Below is a small trained network, with its code and all its weights. Each question gives an input and a class and asks what happens when units are switched off, that is, made to give their printed mean instead of their output.

import numpy as np


def w(rows, s, z=0):
    codes = np.array(rows[::2]) - 128.0
    scale = np.full(codes.shape[1], s)
    scale[-1] = z or s
    return codes * scale


def norm(h):
    return h / np.sqrt((h * h).mean(-1, keepdims=True) + 1e-5)


def f(y):
    return y / 2 * (1 + np.tanh(0.7978845608 * (y + 0.044715 * y**3)))


def log_softmax(a):
    a = a - a.max(-1, keepdims=True)
    return a - np.log(np.exp(a).sum(-1, keepdims=True))


def net(x, mask):
    res = np.array(x, float).reshape(1, 5) / 4 @ E
    u = 0
    for l in range(3):
        y = f(norm(res) @ A[l][:, :-1].T + A[l][:, -1])
        res = res + np.where(mask[u : u + 4], y, B[l][:, -1]) @ B[l][:, :-1]
        u += 4
    return log_softmax(norm(res)[-1] @ U[:, :-1].T + U[:, -1])


A, B = {}, {}
E = w([
[126,130,128,131],'x0',
[83,195,78,185],'x1',
[168,233,126,34],'x2',
[67,165,252,157],'x3',
[52,95,115,68],'x4',
],0.0042)
A[0] = w([
[254,175,156,161,98],'L0N0',
[9,101,106,39,49],'L0N1',
[24,92,100,27,53],'L0N2',
[208,33,204,53,6],'L0N3',
],0.0073,0.0023)
B[0] = w([
[160,112,154,222,254],'L0N0',
[209,187,156,222,229],'L0N1',
[226,135,154,240,240],'L0N2',
[35,254,43,216,249],'L0N3',
],0.0087,0.0018)
A[1] = w([
[214,253,154,26,35],'L1N0',
[77,173,221,157,8],'L1N1',
[85,166,233,89,201],'L1N2',
[29,228,1,204,65],'L1N3',
],0.0064,0.0014)
B[1] = w([
[41,1,91,207,184],'L1N0',
[182,149,46,57,159],'L1N1',
[129,44,153,59,149],'L1N2',
[64,167,133,50,252],'L1N3',
],0.0086,0.0047)
A[2] = w([
[117,171,98,117,130],'L2N0',
[148,180,112,83,3],'L2N1',
[109,151,223,95,26],'L2N2',
[213,118,1,45,196],'L2N3',
],0.0079,0.0028)
B[2] = w([
[102,129,176,165,188],'L2N0',
[27,157,137,147,98],'L2N1',
[178,147,175,103,107],'L2N2',
[146,123,254,55,252],'L2N3',
],0.0081,0.0024)
U = w([
[170,166,171,254,140],'0',
[24,204,97,109,146],'1',
[62,28,113,189,124],'2',
[164,95,211,44,97],'3',
[110,150,140,154,220],'4',
[155,200,105,109,1],'5',
],0.011,0.0078)

Each question gives the input, the list of numbers given to net, and the class t.
The units are the neurons (one row each of A and B). Each row of codes is followed by its name. A weight is (code - 128) times the scale printed after its matrix; where a second scale follows, it is the last column's (A, B and U).
mask holds one flag per neuron, layer by layer. A switched-off neuron (its flag False) gives its mean, the last column of its row in B, instead of its output. The means were averaged over made-up inputs and are rounded, as every weight is.
A unit's drop is (log p(t) with every unit on - log p(t) with that unit switched off) / (log p(t) with every unit on - log p(t) with every unit switched off).
The circuit of an input: a set's keep is (log p(t) with only the set's units on - log p(t) with every unit switched off) / (log p(t) with every unit on - log p(t) with every unit switched off). Starting from all 12 units, units are removed one at a time, each time the one whose removal leaves the highest keep (on an exact tie, the one counted first), for as long as the keep stays at least 0.8.
units of the circuit, in order: the units of the circuit, biggest drop first
top k neurons: the k neurons with the biggest drops, biggest first
top k neurons in layer l: the k neurons of layer l with the biggest drops, biggest first
input [-7,6,7,1,-5], class 2: units of the circuit, in order -> L1N0, L0N3
input [8,-8,-3,7,-5], class 1: units of the circuit, in order -> L0N3, L0N2, L1N1
input [-3,-5,8,4,1], class 2: top neuron in layer 1 -> L1N0
input [2,-8,-5,-5,4], class 1: units of the circuit, in order -> L0N3, L1N3
input [-1,0,3,5,-4], class 3: units of the circuit, in order -> L1N2, L0N3
input [7,-3,-6,7,8], class 0: units of the circuit, in order -> L0N1, L0N2
input [2,-6,8,0,-4], class 2: top 2 neurons in layer 0 -> L0N2, L0N1
input [0,4,5,7,-1], class 3: top 3 neurons -> L1N2, L0N3, L1N1
input [-1,7,-3,0,-5], class 1: top 2 neurons in layer 1 -> L1N3, L1N0
input [3,-7,-2,6,4], class 1: units of the circuit, in order -> L0N3, L1N1
input [1,-5,-6,-2,6], class 0: units of the circuit, in order -> L0N2, L0N1
input [-1,5,-2,-8,7], class 3: units of the circuit, in order -> L2N3, L0N3
input [-7,0,8,-8,0], class 2: top 2 neurons in layer 0 -> L0N3, L0N0
input [-6,-3,8,3,7], class 2: top 3 neurons -> L1N0, L0N0, L1N2
input [3,-3,-5,5,8], class 0: top 3 neurons -> L0N1, L0N2, L1N0
input [6,2,0,-8,-2], class 3: units of the circuit, in order -> L2N3
input [1,3,1,4,1], class 3: units of the circuit, in order -> L0N3, L1N2
input [-3,-2,-1,-7,-6], class 3: top 2 neurons in layer 0 -> L0N2, L0N1
input [-5,2,6,-8,-3], class 3: top 3 neurons in layer 0 -> L0N3, L0N1, L0N2
input [-3,-8,-2,-8,2], class 1: units of the circuit, in order -> L0N3, L1N3
input [-6,0,2,8,8], class 0: top 3 neurons -> L0N1, L0N2, L1N3
